Here is a tiny trained network, its code and every weight. The questions are about switching its units off for an input and a target symbol, where a switched-off unit gives its printed mean instead of its output.

import numpy as np


def w(rows, s, z=0):
    codes = np.array(rows[::2]) - 128.0
    scale = np.full(codes.shape[1], s)
    scale[-1] = z or s
    return codes * scale


def f(y):
    return np.maximum(y, 0)


def softmax(a):
    e = np.exp(a - a.max(-1, keepdims=True))
    return e / e.sum(-1, keepdims=True)


def log_softmax(a):
    a = a - a.max(-1, keepdims=True)
    return a - np.log(np.exp(a).sum(-1, keepdims=True))


def net(x, mask):
    ids = ['ΘΞΣβεη'.index(c) for c in x.split()]
    T = len(ids)
    res = E[ids] + P[:T]
    u = 0
    for l in range(2):
        q, k, v = (res @ M[l].T for M in (Q, K, V))
        z = softmax(np.where(np.tri(T) > 0, q @ k.T / 2**0.5, -1e9)) @ v
        res = res + np.where(mask[u], z, O[l][:, -1]) @ O[l][:, :-1]
        u += 1
        y = f(res @ A[l][:, :-1].T + A[l][:, -1])
        res = res + np.where(mask[u : u + 16], y, B[l][:, -1]) @ B[l][:, :-1]
        u += 16
    return log_softmax(res[-1] @ U[:, :-1].T + U[:, -1])


Q, K, V, O, A, B = {}, {}, {}, {}, {}, {}
E = w([
[209,86,167],'Θ',
[77,140,87],'Ξ',
[115,70,8],'Σ',
[126,154,122],'β',
[112,108,169],'ε',
[126,106,145],'η',
],0.018)
P = w([
[187,117,63],'0',
[5,88,230],'1',
[124,144,25],'2',
[144,14,183],'3',
[63,154,136],'4',
[117,147,67],'5',
[135,37,213],'6',
[63,159,143],'7',
[104,150,97],'8',
[171,230,207],'9',
],0.012)
Q[0] = w([
[164,119,254],'0.h1',
[170,156,91],'0.h1',
],0.0091)
K[0] = w([
[2,68,130],'0.h1',
[162,211,239],'0.h1',
],0.0057)
V[0] = w([
[52,131,121],'0.h1',
[241,3,107],'0.h1',
],0.0058)
O[0] = w([
[184,110,2,223],'0.h1',
[148,77,146,252],'0.h1',
],0.0084,0.0014)
A[0] = w([
[181,140,86,67],'0.n1',
[199,97,159,232],'0.n2',
[152,50,176,18],'0.n3',
[191,138,206,51],'0.n4',
[193,224,123,194],'0.n5',
[87,51,113,36],'0.n6',
[146,104,255,152],'0.n7',
[195,143,71,22],'0.n8',
[125,167,49,45],'0.n9',
[144,180,133,136],'0.n10',
[35,235,179,144],'0.n11',
[163,170,207,142],'0.n12',
[179,173,222,138],'0.n13',
[126,81,197,132],'0.n14',
[110,154,48,111],'0.n15',
[129,252,65,254],'0.n16',
],0.009,0.0042)
B[0] = w([
[183,137,122,143],'0.n1',
[106,71,125,240],'0.n2',
[141,147,52,179],'0.n3',
[118,146,85,164],'0.n4',
[216,177,143,178],'0.n5',
[180,186,167,174],'0.n6',
[104,156,85,233],'0.n7',
[196,132,171,143],'0.n8',
[156,202,178,169],'0.n9',
[134,254,105,144],'0.n10',
[191,99,133,227],'0.n11',
[112,107,92,170],'0.n12',
[138,83,89,180],'0.n13',
[145,140,97,206],'0.n14',
[176,216,136,199],'0.n15',
[150,138,64,254],'0.n16',
],0.0099,0.0047)
Q[1] = w([
[2,187,52],'1.h1',
[9,200,196],'1.h1',
],0.0086)
K[1] = w([
[24,108,1],'1.h1',
[154,204,85],'1.h1',
],0.0092)
V[1] = w([
[143,255,22],'1.h1',
[128,205,210],'1.h1',
],0.0049)
O[1] = w([
[91,123,2,172],'1.h1',
[54,53,63,1],'1.h1',
],0.0077,0.004)
A[1] = w([
[176,73,142,145],'1.n1',
[148,122,213,254],'1.n2',
[136,149,127,38],'1.n3',
[114,59,252,109],'1.n4',
[115,53,103,136],'1.n5',
[70,14,193,232],'1.n6',
[107,41,144,191],'1.n7',
[180,141,161,102],'1.n8',
[70,69,94,179],'1.n9',
[154,153,81,155],'1.n10',
[47,96,209,182],'1.n11',
[78,208,127,129],'1.n12',
[71,73,96,52],'1.n13',
[132,148,126,116],'1.n14',
[143,163,112,169],'1.n15',
[114,173,232,219],'1.n16',
],0.013,0.0037)
B[1] = w([
[78,132,138,180],'1.n1',
[127,53,160,157],'1.n2',
[102,118,133,144],'1.n3',
[152,74,79,145],'1.n4',
[118,145,130,171],'1.n5',
[181,142,95,168],'1.n6',
[165,206,99,171],'1.n7',
[106,157,161,172],'1.n8',
[106,174,161,164],'1.n9',
[101,112,142,254],'1.n10',
[124,252,141,141],'1.n11',
[85,103,145,178],'1.n12',
[102,83,164,143],'1.n13',
[137,134,131,153],'1.n14',
[116,85,133,210],'1.n15',
[152,55,144,144],'1.n16',
],0.013,0.0089)
U = w([
[126,42,199,54],'Θ',
[45,108,157,154],'Ξ',
[217,214,67,74],'Σ',
[121,199,174,61],'β',
[169,149,125,206],'ε',
[245,91,2,251],'η',
],0.0083,0.002)

Each question gives the input, a string of symbols that net reads in full, and the target symbol t.
The units are the heads (2 rows each of Q, K, V and O) and the neurons (one row each of A and B). Each row of codes is followed by its name. A weight is (code - 128) times the scale printed after its matrix; where a second scale follows, it is the last column's (O, A, B and U).
mask holds one flag per unit, layer by layer, with each layer's heads first. A switched-off unit (its flag False) gives its mean, the last column of its rows in O or B, instead of its output. The means were averaged over made-up inputs and are rounded, as every weight is.
A unit's drop is (log p(t) with every unit on - log p(t) with that unit switched off) / (log p(t) with every unit on - log p(t) with every unit switched off).
The circuit of an input: a set's keep is (log p(t) with only the set's units on - log p(t) with every unit switched off) / (log p(t) with every unit on - log p(t) with every unit switched off). Starting from the 12 units with the biggest drops (on a tie, the unit counted first), units are removed one at a time, each time the one whose removal leaves the highest keep (on an exact tie, the one counted first), for as long as the keep stays at least 0.8.
units of the circuit, in order: the units of the circuit, biggest drop first
k most important neurons: the k neurons with the biggest drops, biggest first
top k neurons in layer l: the k neurons of layer l with the biggest drops, biggest first
drop when u is switched off: that unit's drop, to one decimal
input Ξ η Σ η, target Σ: top 3 neurons in layer 0 : (0.n3; 0.n7; 0.n14)
input Ξ Σ ε ε, target Σ: top neuron in layer 0 : (0.n7)
input Ξ Ξ Σ, target Σ: 2 most important neurons : (0.n9; 0.n15)
input Θ Σ ε Ξ Σ ε ε Σ, target Θ: units of the circuit, in order : (0.h1; 1.h1; 0.n16)
input Θ Ξ ε η Ξ Ξ Σ η, target Θ: 3 most important neurons : (0.n2; 1.n2; 1.n16)
input Θ η β Ξ Θ β η, target Σ: top 2 neurons in layer 0 : (0.n7; 0.n16)
input Ξ β Θ ε Θ Σ Σ, target Σ: 2 most important neurons : (0.n3; 1.n7)
input Θ η ε η ε, target Θ: top 3 neurons in layer 1 : (1.n2; 1.n16; 1.n7)
input η ε β, target β: top 2 neurons in layer 0 : (0.n15; 0.n9)
input η ε ε Ξ ε, target η: 2 most important neurons : (0.n11; 0.n15)
input Θ Ξ ε Θ, target Σ: 2 most important neurons : (0.n3; 1.n7)
input Θ Ξ Θ Ξ Ξ, target Θ: top 2 neurons in layer 0 : (0.n2; 0.n13)
input Ξ Θ Ξ Ξ Ξ Σ η, target η: 2 most important neurons : (1.n8; 1.n6)
input Θ Σ η Θ η η Θ Ξ, target Θ: 3 most important neurons : (0.n2; 1.n16; 1.n2)
input Ξ β Θ Ξ ε ε β, target Σ: top 2 neurons in layer 1 : (1.n7; 1.n6)
input ε β Ξ Ξ, target Σ: most important neuron : (0.n11)
input β Σ Ξ, target Ξ: drop when 1.n10 is switched off : 0.4
input Ξ Σ β η Ξ ε Σ Σ, target Ξ: top 2 neurons in layer 0 : (0.n11; 0.n9)
input η ε Ξ, target Ξ: drop when 0.n6 is switched off : 0.0
input Ξ ε Σ Σ β ε Ξ Σ, target Ξ: drop when 0.n11 is switched off : 0.3
input β Ξ Ξ Ξ β ε ε, target Σ: most important neuron : (1.n7)
